Here is a tiny trained network, its code and every weight. The questions are about switching its units off for an input and a target symbol, where a switched-off unit gives its printed mean instead of its output.

import numpy as np


def w(rows, s, z=0):
    codes = np.array(rows[::2]) - 128.0
    scale = np.full(codes.shape[1], s)
    scale[-1] = z or s
    return codes * scale


def norm(h):
    return h / np.sqrt((h * h).mean(-1, keepdims=True) + 1e-5)


def f(y):
    return np.maximum(y, 0)


def softmax(a):
    e = np.exp(a - a.max(-1, keepdims=True))
    return e / e.sum(-1, keepdims=True)


def log_softmax(a):
    a = a - a.max(-1, keepdims=True)
    return a - np.log(np.exp(a).sum(-1, keepdims=True))


def net(x, mask):
    ids = ['ΓΛΠβζηξτ'.index(c) for c in x.split()]
    T = len(ids)
    res = E[ids] + P[:T]
    r = norm(res)
    for j in range(2):
        rows = slice(2 * j, 2 * j + 2)
        q, k, v = (r @ M[0][rows].T for M in (Q, K, V))
        z = softmax(np.where(np.tri(T) > 0, q @ k.T / 2**0.5, -1e9)) @ v
        o = O[0][rows]
        res = res + np.where(mask[j], z, o[:, -1]) @ o[:, :-1]
    y = f(norm(res) @ A[0][:, :-1].T + A[0][:, -1])
    res = res + np.where(mask[2:18], y, B[0][:, -1]) @ B[0][:, :-1]
    return log_softmax(norm(res)[-1] @ U[:, :-1].T + U[:, -1])


Q, K, V, O, A, B = {}, {}, {}, {}, {}, {}
E = w([
[145,239,113,101,176],'Γ',
[168,146,123,83,169],'Λ',
[110,166,159,182,172],'Π',
[88,245,37,167,92],'β',
[95,173,37,219,109],'ζ',
[66,176,225,145,51],'η',
[37,234,128,97,186],'ξ',
[56,162,67,92,110],'τ',
],0.012)
P = w([
[131,56,148,26,8],'0',
[254,216,161,174,181],'1',
[208,243,168,229,163],'2',
[123,219,129,203,114],'3',
[94,199,119,190,149],'4',
[52,157,146,216,220],'5',
],0.005)
Q[0] = w([
[161,159,143,138,87],'H1',
[153,65,144,91,91],'H1',
[166,252,115,176,204],'H2',
[208,20,100,87,72],'H2',
],0.016)
K[0] = w([
[133,163,123,84,141],'H1',
[253,93,121,131,135],'H1',
[143,48,56,149,7],'H2',
[138,231,189,198,202],'H2',
],0.015)
V[0] = w([
[56,202,132,38,200],'H1',
[130,151,254,138,113],'H1',
[103,168,69,222,174],'H2',
[29,219,207,140,146],'H2',
],0.025)
O[0] = w([
[191,114,72,146,3,242],'H1',
[112,182,188,126,71,97],'H1',
[87,200,110,183,119,253],'H2',
[82,88,198,222,114,142],'H2',
],0.019,0.011)
A[0] = w([
[170,47,78,60,72,134],'N1',
[131,125,128,102,131,77],'N2',
[159,127,140,132,136,6],'N3',
[145,106,87,106,246,49],'N4',
[148,127,139,133,137,20],'N5',
[83,62,182,103,137,37],'N6',
[213,143,167,113,138,94],'N7',
[154,85,143,134,133,136],'N8',
[165,242,93,65,143,230],'N9',
[183,98,78,75,107,153],'N10',
[245,206,157,168,31,169],'N11',
[112,65,183,142,187,102],'N12',
[86,95,112,102,114,120],'N13',
[148,37,152,137,140,168],'N14',
[139,112,41,136,157,69],'N15',
[153,108,125,30,176,40],'N16',
],0.014,0.0018)
B[0] = w([
[75,145,147,100,184,180],'N1',
[131,117,139,126,108,132],'N2',
[130,131,119,118,115,129],'N3',
[199,196,87,154,125,186],'N4',
[129,126,133,133,115,128],'N5',
[145,140,110,185,181,139],'N6',
[103,112,122,148,87,139],'N7',
[115,155,125,132,133,142],'N8',
[142,236,144,215,114,211],'N9',
[80,131,132,134,178,167],'N10',
[76,78,117,96,167,249],'N11',
[173,160,106,142,193,142],'N12',
[130,126,131,137,140,132],'N13',
[138,175,111,117,159,152],'N14',
[171,91,110,152,159,184],'N15',
[151,130,163,102,5,151],'N16',
],0.03,0.013)
U = w([
[90,116,76,124,26,107],'Γ',
[204,153,133,37,98,184],'Λ',
[53,219,221,117,116,174],'Π',
[71,87,43,151,161,87],'β',
[157,254,51,168,189,193],'ζ',
[157,105,211,156,164,151],'η',
[198,107,89,183,47,41],'ξ',
[40,140,104,78,213,4],'τ',
],0.0064,0.0029)

Each question gives the input, a string of symbols that net reads in full, and the target symbol t.
The units are the heads (2 rows each of Q, K, V and O) and the neurons (one row each of A and B). Each row of codes is followed by its name. A weight is (code - 128) times the scale printed after its matrix; where a second scale follows, it is the last column's (O, A, B and U).
mask holds one flag per unit, heads first, then neurons. A switched-off unit (its flag False) gives its mean, the last column of its rows in O or B, instead of its output. The means were averaged over made-up inputs and are rounded, as every weight is.
A unit's drop is (log p(t) with every unit on - log p(t) with that unit switched off) / (log p(t) with every unit on - log p(t) with every unit switched off).
The circuit of an input: a set's keep is (log p(t) with only the set's units on - log p(t) with every unit switched off) / (log p(t) with every unit on - log p(t) with every unit switched off). Starting from the 12 units with the biggest drops (on a tie, the unit counted first), units are removed one at a time, each time the one whose removal leaves the highest keep (on an exact tie, the one counted first), for as long as the keep stays at least 0.8.
units of the circuit, in order: the units of the circuit, biggest drop first
k most important neurons: the k neurons with the biggest drops, biggest first
which heads matter: for each layer, one digit per head in row order, 1 if its drop is at least 0.15 and else 0, layers parted by /
drop of u: that unit's drop, to one decimal
input Λ ξ η ζ η ζ, target Π: most important neuron -> [N1]
input Λ ξ Λ ζ Λ η, target Λ: which heads matter -> 01
input η η τ ζ ζ Λ, target η: which heads matter -> 01
input Γ η ζ ξ, target Γ: units of the circuit, in order -> [H1; N11]
input τ ζ τ Λ β η, target τ: units of the circuit, in order -> [H2; N1]
input η ζ η ζ β, target η: 2 most important neurons -> [N9; N4]
input β ξ ζ Λ ζ, target β: which heads matter -> 00
input Π ξ ζ Λ Π, target Π: units of the circuit, in order -> [H1; N11]
input ζ ζ ζ η Λ, target Π: 2 most important neurons -> [N4; N15]
input β τ Γ ζ, target β: 2 most important neurons -> [N9; N4]
input β η τ ζ Γ, target β: 2 most important neurons -> [N11; N9]
input Λ ζ β ζ β, target Λ: drop of H2 -> 1.0
input Λ Λ η Γ β, target Λ: drop of H2 -> 1.1
input Λ ζ ζ ξ, target Λ: units of the circuit, in order -> [H2]
input η Λ ζ ξ, target Γ: drop of H1 -> 1.5
input Λ β Π, target Λ: drop of H2 -> 1.2
